Below is a small trained network, with its code and all its weights. Each question gives an input and a target symbol and asks what happens when units are switched off, that is, made to give their printed mean instead of their output.

import numpy as np


def w(rows, s, z=0):
    codes = np.array(rows[::2]) - 128.0
    scale = np.full(codes.shape[1], s)
    scale[-1] = z or s
    return codes * scale


def f(y):
    return y / 2 * (1 + np.tanh(0.7978845608 * (y + 0.044715 * y**3)))


def softmax(a):
    e = np.exp(a - a.max(-1, keepdims=True))
    return e / e.sum(-1, keepdims=True)


def log_softmax(a):
    a = a - a.max(-1, keepdims=True)
    return a - np.log(np.exp(a).sum(-1, keepdims=True))


def net(x, mask):
    ids = ['βεηθμξπ'.index(c) for c in x.split()]
    T = len(ids)
    res = E[ids] + P[:T]
    u = 0
    for l in range(2):
        r = res
        for j in range(2):
            rows = slice(2 * j, 2 * j + 2)
            q, k, v = (r @ M[l][rows].T for M in (Q, K, V))
            z = softmax(np.where(np.tri(T) > 0, q @ k.T / 2**0.5, -1e9)) @ v
            o = O[l][rows]
            res = res + np.where(mask[u + j], z, o[:, -1]) @ o[:, :-1]
        u += 2
        y = f(res @ A[l][:, :-1].T + A[l][:, -1])
        res = res + np.where(mask[u : u + 8], y, B[l][:, -1]) @ B[l][:, :-1]
        u += 8
    return log_softmax(res[-1] @ U[:, :-1].T + U[:, -1])


Q, K, V, O, A, B = {}, {}, {}, {}, {}, {}
E = w([
[88,26,53],'β',
[96,135,24],'ε',
[31,142,160],'η',
[150,72,121],'θ',
[198,142,82],'μ',
[162,66,248],'ξ',
[88,136,223],'π',
],0.017)
P = w([
[151,168,182],'0',
[193,147,112],'1',
[194,153,119],'2',
[156,174,172],'3',
[112,188,208],'4',
[100,214,246],'5',
[87,204,253],'6',
[106,197,228],'7',
],0.0033)
Q[0] = w([
[242,169,121],'L0H0',
[159,189,96],'L0H0',
[121,185,2],'L0H1',
[120,138,79],'L0H1',
],0.0097)
K[0] = w([
[169,84,187],'L0H0',
[216,84,165],'L0H0',
[146,252,82],'L0H1',
[107,90,115],'L0H1',
],0.0049)
V[0] = w([
[161,106,1],'L0H0',
[83,204,123],'L0H0',
[196,205,35],'L0H1',
[122,217,122],'L0H1',
],0.005)
O[0] = w([
[216,37,168,147],'L0H0',
[72,135,253,85],'L0H0',
[20,171,143,1],'L0H1',
[206,8,32,36],'L0H1',
],0.0052,0.0031)
A[0] = w([
[5,108,117,182],'L0N0',
[116,96,76,120],'L0N1',
[118,85,110,72],'L0N2',
[236,134,123,16],'L0N3',
[132,125,120,141],'L0N4',
[79,157,70,4],'L0N5',
[151,184,124,172],'L0N6',
[92,210,47,39],'L0N7',
],0.013,0.0016)
B[0] = w([
[203,155,34,255],'L0N0',
[168,128,119,206],'L0N1',
[47,166,118,173],'L0N2',
[228,147,24,160],'L0N3',
[79,213,179,130],'L0N4',
[151,106,136,151],'L0N5',
[31,136,91,127],'L0N6',
[254,127,54,156],'L0N7',
],0.0056,0.0053)
Q[1] = w([
[184,138,112],'L1H0',
[164,28,135],'L1H0',
[185,36,107],'L1H1',
[41,255,126],'L1H1',
],0.009)
K[1] = w([
[82,151,151],'L1H0',
[160,145,9],'L1H0',
[107,76,157],'L1H1',
[86,146,80],'L1H1',
],0.012)
V[1] = w([
[246,99,164],'L1H0',
[52,137,169],'L1H0',
[166,135,150],'L1H1',
[116,136,52],'L1H1',
],0.012)
O[1] = w([
[240,129,160,194],'L1H0',
[136,53,190,3],'L1H0',
[128,3,7,168],'L1H1',
[70,213,123,92],'L1H1',
],0.0045,0.0058)
A[1] = w([
[140,252,120,60],'L1N0',
[30,62,17,141],'L1N1',
[187,152,46,253],'L1N2',
[141,37,147,35],'L1N3',
[121,141,133,170],'L1N4',
[159,39,80,138],'L1N5',
[176,180,151,241],'L1N6',
[73,210,83,123],'L1N7',
],0.012,0.0051)
B[1] = w([
[174,106,37,149],'L1N0',
[199,176,223,221],'L1N1',
[73,103,116,254],'L1N2',
[212,92,73,153],'L1N3',
[83,129,201,133],'L1N4',
[137,135,178,222],'L1N5',
[98,2,101,177],'L1N6',
[144,242,124,150],'L1N7',
],0.0075,0.013)
U = w([
[28,121,204,133],'β',
[98,206,50,122],'ε',
[254,254,146,87],'η',
[110,85,41,127],'θ',
[232,170,8,37],'μ',
[214,53,82,55],'ξ',
[58,52,137,254],'π',
],0.0092,0.0076)

Each question gives the input, a string of symbols that net reads in full, and the target symbol t.
The units are the heads (2 rows each of Q, K, V and O) and the neurons (one row each of A and B). Each row of codes is followed by its name. A weight is (code - 128) times the scale printed after its matrix; where a second scale follows, it is the last column's (O, A, B and U).
mask holds one flag per unit, layer by layer, with each layer's heads first. A switched-off unit (its flag False) gives its mean, the last column of its rows in O or B, instead of its output. The means were averaged over made-up inputs and are rounded, as every weight is.
A unit's drop is (log p(t) with every unit on - log p(t) with that unit switched off) / (log p(t) with every unit on - log p(t) with every unit switched off).
The circuit of an input: a set's keep is (log p(t) with only the set's units on - log p(t) with every unit switched off) / (log p(t) with every unit on - log p(t) with every unit switched off). Starting from the 12 units with the biggest drops (on a tie, the unit counted first), units are removed one at a time, each time the one whose removal leaves the highest keep (on an exact tie, the one counted first), for as long as the keep stays at least 0.8.
circuit, biggest first: the units of the circuit, biggest drop first
most important unit: the unit with the biggest drop
top k neurons: the k neurons with the biggest drops, biggest first
top k neurons in layer l: the k neurons of layer l with the biggest drops, biggest first
heads that matter: for each layer, one digit per head in row order, 1 if its drop is at least 0.15 and else 0, layers parted by /
drop when u is switched off: that unit's drop, to one decimal
input θ π μ ξ θ ξ ξ ε, target ξ: top 3 neurons in layer 0 => (L0N7; L0N5; L0N0)
input ε μ η, target ε: circuit, biggest first => (L1H1; L1N7; L1N1)
input η θ ε ξ ξ μ, target ξ: circuit, biggest first => (L1N6)
input θ π η, target ε: top 2 neurons => (L0N0; L1N7)
input μ η η β η, target η: heads that matter => 00 / 10
input ε π ξ ξ μ, target ξ: heads that matter => 00 / 11
input β β β θ μ, target θ: heads that matter => 00 / 00
input β π μ β π π μ, target π: heads that matter => 00 / 10
input ε ε ξ η ε θ β, target η: circuit, biggest first => (L1N1; L1N6)
input β β η η β ξ, target ξ: heads that matter => 00 / 01
input ξ ε ξ ε, target ξ: top 2 neurons in layer 0 => (L0N7; L0N0)
input β β η β β μ, target θ: drop when L1N1 is switched off => 0.3
input π μ β θ, target π: drop when L0N0 is switched off => 0.2
input μ ε ε θ, target π: most important unit => L0H0
input θ β β ε β ξ, target ξ: drop when L0H0 is switched off => 0.2
